Here is a tiny trained network, its code and every weight. The questions are about switching its units off for an input and a target symbol, where a switched-off unit gives its printed mean instead of its output.

import numpy as np


def w(rows, s, z=0):
    codes = np.array(rows[::2]) - 128.0
    scale = np.full(codes.shape[1], s)
    scale[-1] = z or s
    return codes * scale


def f(y):
    return y / 2 * (1 + np.tanh(0.7978845608 * (y + 0.044715 * y**3)))


def softmax(a):
    e = np.exp(a - a.max(-1, keepdims=True))
    return e / e.sum(-1, keepdims=True)


def log_softmax(a):
    a = a - a.max(-1, keepdims=True)
    return a - np.log(np.exp(a).sum(-1, keepdims=True))


def net(x, mask):
    ids = ['αβγεζηθλμξστφψω'.index(c) for c in x.split()]
    T = len(ids)
    res = E[ids] + P[:T]
    u = 0
    for l in range(2):
        q, k, v = (res @ M[l].T for M in (Q, K, V))
        z = softmax(np.where(np.tri(T) > 0, q @ k.T / 2**0.5, -1e9)) @ v
        res = res + np.where(mask[u], z, O[l][:, -1]) @ O[l][:, :-1]
        u += 1
        y = f(res @ A[l][:, :-1].T + A[l][:, -1])
        res = res + np.where(mask[u : u + 4], y, B[l][:, -1]) @ B[l][:, :-1]
        u += 4
    return log_softmax(res[-1] @ U[:, :-1].T + U[:, -1])


Q, K, V, O, A, B = {}, {}, {}, {}, {}, {}
E = w([
[126,30,100,161,54,119,69,128,174,125,60],'α',
[138,191,68,74,96,172,83,115,166,252,177],'β',
[155,179,105,50,156,76,116,110,123,60,188],'γ',
[173,152,138,103,164,109,96,158,138,175,168],'ε',
[78,140,150,130,187,129,127,128,131,90,209],'ζ',
[201,131,96,127,123,96,73,142,120,139,91],'η',
[60,124,118,43,56,169,66,103,139,16,155],'θ',
[124,146,160,133,62,122,101,90,76,125,157],'λ',
[113,97,150,128,111,174,81,120,98,153,120],'μ',
[196,153,150,117,97,115,91,140,93,165,103],'ξ',
[180,112,131,121,147,90,105,119,144,98,92],'σ',
[135,84,115,115,175,182,52,157,142,126,221],'τ',
[149,172,156,93,158,127,125,96,31,133,149],'φ',
[177,141,157,165,102,162,122,76,85,130,128],'ψ',
[132,148,81,41,68,89,71,83,134,62,98],'ω',
],0.02)
P = w([
[138,217,66,106,101,99,143,161,51,143,89],'0',
[165,90,202,185,179,130,45,64,112,94,136],'1',
[171,81,223,161,148,124,49,72,135,94,141],'2',
[206,90,235,191,176,126,31,85,93,112,167],'3',
[159,85,210,164,163,130,43,61,130,73,133],'4',
[197,84,215,148,177,143,26,87,112,90,143],'5',
[222,64,179,180,173,107,3,128,128,137,124],'6',
],0.0063)
Q[0] = w([
[185,107,178,130,178,122,2,44,102,97,151],'0.h0',
[159,111,139,151,131,137,79,81,128,148,186],'0.h0',
],0.0098)
K[0] = w([
[101,187,1,88,46,151,203,145,101,206,137],'0.h0',
[178,121,12,125,135,146,165,109,201,240,107],'0.h0',
],0.0086)
V[0] = w([
[2,117,195,162,31,246,110,131,20,169,122],'0.h0',
[186,100,133,252,136,90,126,213,203,191,36],'0.h0',
],0.0046)
O[0] = w([
[198,111,5,91,112,133,181,115,123,144,245,67],'0.h0',
[111,182,52,140,73,163,60,84,146,64,75,4],'0.h0',
],0.015,0.0046)
A[0] = w([
[153,60,51,108,123,124,150,182,134,153,174,174],'0.n0',
[106,77,137,178,122,109,85,80,211,123,64,253],'0.n1',
[113,21,124,45,116,157,105,108,71,136,150,168],'0.n2',
[111,108,65,108,141,255,89,156,119,192,168,134],'0.n3',
],0.0079,0.0029)
B[0] = w([
[123,139,183,119,58,165,148,102,149,26,209,207],'0.n0',
[153,158,117,99,162,90,86,172,162,74,223,254],'0.n1',
[157,146,123,255,121,25,140,126,133,171,129,223],'0.n2',
[110,117,87,70,102,67,141,147,210,62,99,172],'0.n3',
],0.01,0.0081)
Q[1] = w([
[48,116,96,138,119,233,225,133,151,176,1],'1.h0',
[102,96,142,149,149,186,116,163,101,98,138],'1.h0',
],0.0083)
K[1] = w([
[185,80,237,208,209,79,37,38,107,95,158],'1.h0',
[136,254,114,211,122,61,145,116,126,108,153],'1.h0',
],0.0071)
V[1] = w([
[139,200,154,113,207,181,166,128,90,243,187],'1.h0',
[74,48,213,150,203,160,150,201,255,63,225],'1.h0',
],0.0056)
O[1] = w([
[131,205,180,83,143,121,69,75,169,186,227,33],'1.h0',
[95,147,128,145,172,247,181,238,216,167,180,255],'1.h0',
],0.011,0.0075)
A[1] = w([
[131,161,170,40,195,75,35,89,139,118,97,102],'1.n0',
[80,134,156,94,166,168,159,152,164,202,232,173],'1.n1',
[143,147,167,95,71,47,61,68,137,180,158,140],'1.n2',
[98,161,98,91,119,152,193,68,165,181,254,2],'1.n3',
],0.0067,0.0042)
B[1] = w([
[71,80,199,220,60,187,144,46,130,191,170,184],'1.n0',
[139,108,53,43,85,110,109,104,60,130,95,253],'1.n1',
[146,55,74,105,255,151,153,124,168,145,157,172],'1.n2',
[190,126,164,227,144,120,69,175,167,158,35,165],'1.n3',
],0.0089,0.022)
U = w([
[177,208,150,169,59,64,66,150,116,116,222,111],'α',
[162,222,75,89,85,151,52,99,211,163,113,254],'β',
[185,202,94,10,185,105,125,101,88,38,247,186],'γ',
[124,106,158,34,80,131,78,146,100,119,186,163],'ε',
[75,135,36,112,211,196,143,164,140,164,196,85],'ζ',
[153,112,90,106,133,153,70,130,93,90,122,89],'η',
[128,193,143,183,55,89,28,116,106,121,153,148],'θ',
[115,115,76,163,90,132,98,100,99,163,182,67],'λ',
[92,86,188,152,151,26,182,154,169,159,82,69],'μ',
[177,117,153,137,102,146,121,169,142,156,129,4],'ξ',
[168,177,199,106,208,161,99,170,191,69,114,143],'σ',
[134,140,133,121,110,163,179,125,150,94,215,100],'τ',
[128,186,109,148,151,94,137,152,97,140,170,169],'φ',
[123,195,106,202,127,253,99,97,173,156,176,190],'ψ',
[168,183,95,136,199,122,82,123,166,147,150,142],'ω',
],0.0055)

Each question gives the input, a string of symbols that net reads in full, and the target symbol t.
The units are the heads (2 rows each of Q, K, V and O) and the neurons (one row each of A and B). Each row of codes is followed by its name. A weight is (code - 128) times the scale printed after its matrix; where a second scale follows, it is the last column's (O, A, B and U).
mask holds one flag per unit, layer by layer, with each layer's heads first. A switched-off unit (its flag False) gives its mean, the last column of its rows in O or B, instead of its output. The means were averaged over made-up inputs and are rounded, as every weight is.
A unit's drop is (log p(t) with every unit on - log p(t) with that unit switched off) / (log p(t) with every unit on - log p(t) with every unit switched off).
The circuit of an input: a set's keep is (log p(t) with only the set's units on - log p(t) with every unit switched off) / (log p(t) with every unit on - log p(t) with every unit switched off). Starting from all 10 units, units are removed one at a time, each time the one whose removal leaves the highest keep (on an exact tie, the one counted first), for as long as the keep stays at least 0.8.
circuit, biggest first: the units of the circuit, biggest drop first
unit that matters most: the unit with the biggest drop
top k neurons: the k neurons with the biggest drops, biggest first
k most important neurons of layer l: the k neurons of layer l with the biggest drops, biggest first
input μ α θ ε, target τ: unit that matters most : 0.n3
input ψ σ μ ξ, target γ: circuit, biggest first : [0.h0; 1.h0; 1.n2]
input σ φ α φ, target σ: top 2 neurons : [0.n1; 1.n1]
input σ α ε ζ τ η, target σ: circuit, biggest first : [0.h0; 0.n1; 1.n1]
input τ ω α ζ, target ζ: circuit, biggest first : [1.h0; 0.n3]
input ψ θ ξ θ, target γ: circuit, biggest first : [0.h0; 1.h0; 0.n2; 1.n2]
input μ θ ψ ψ φ α γ, target τ: top 2 neurons : [0.n0; 0.n3]
input σ σ θ α γ τ, target σ: circuit, biggest first : [0.h0; 0.n1; 1.n1]
input λ α η γ, target α: circuit, biggest first : [0.h0; 1.n3; 0.n0]
input φ σ α σ ω μ, target ω: top 2 neurons : [1.n2; 1.n3]
input φ μ γ λ α γ, target ω: circuit, biggest first : [1.n3; 1.n2; 1.h0; 0.h0]
input α γ γ φ γ ω, target η: circuit, biggest first : [1.h0; 0.h0]
input ψ ζ θ μ ω ψ, target γ: 3 most important neurons of layer 1 : [1.n0; 1.n3; 1.n2]
input φ ε ω, target ω: circuit, biggest first : [1.n2; 1.h0; 0.h0; 1.n3]
input φ ψ φ, target ω: circuit, biggest first : [1.n3; 1.h0; 1.n2; 0.h0]
input ζ τ γ σ, target β: unit that matters most : 1.h0
input γ ψ φ γ α ω, target ε: circuit, biggest first : [0.h0; 1.h0; 1.n1; 1.n3]
input η γ γ ξ σ η φ, target θ: circuit, biggest first : [0.h0; 1.h0]
input γ τ γ, target ε: top 3 neurons : [1.n1; 0.n2; 1.n0]
input γ α γ ψ, target ε: circuit, biggest first : [0.h0; 1.h0; 1.n1; 0.n2]
input ω β α ξ α, target α: 2 most important neurons of layer 1 : [1.n2; 1.n1]
input ψ γ α φ γ ε, target γ: circuit, biggest first : [0.h0; 1.h0]
input γ ω α τ, target ε: circuit, biggest first : [1.n1; 0.h0; 1.h0]
input θ ψ φ γ α, target ξ: top 2 neurons : [1.n3; 0.n0]
input σ γ ε μ θ ψ, target σ: top 3 neurons : [1.n1; 0.n1; 1.n0]
input ε ω σ, target ψ: 3 most important neurons of layer 1 : [1.n0; 1.n1; 1.n2]
input ω γ ε α λ, target μ: most important neuron of layer 1 : [1.n1]
input ω ε λ ξ σ α ξ, target μ: 2 most important neurons of layer 0 : [0.n1; 0.n0]
input γ θ θ α σ, target ε: 3 most important neurons of layer 1 : [1.n1; 1.n0; 1.n3]
input μ ψ γ, target τ: top 3 neurons : [0.n3; 0.n0; 1.n1]
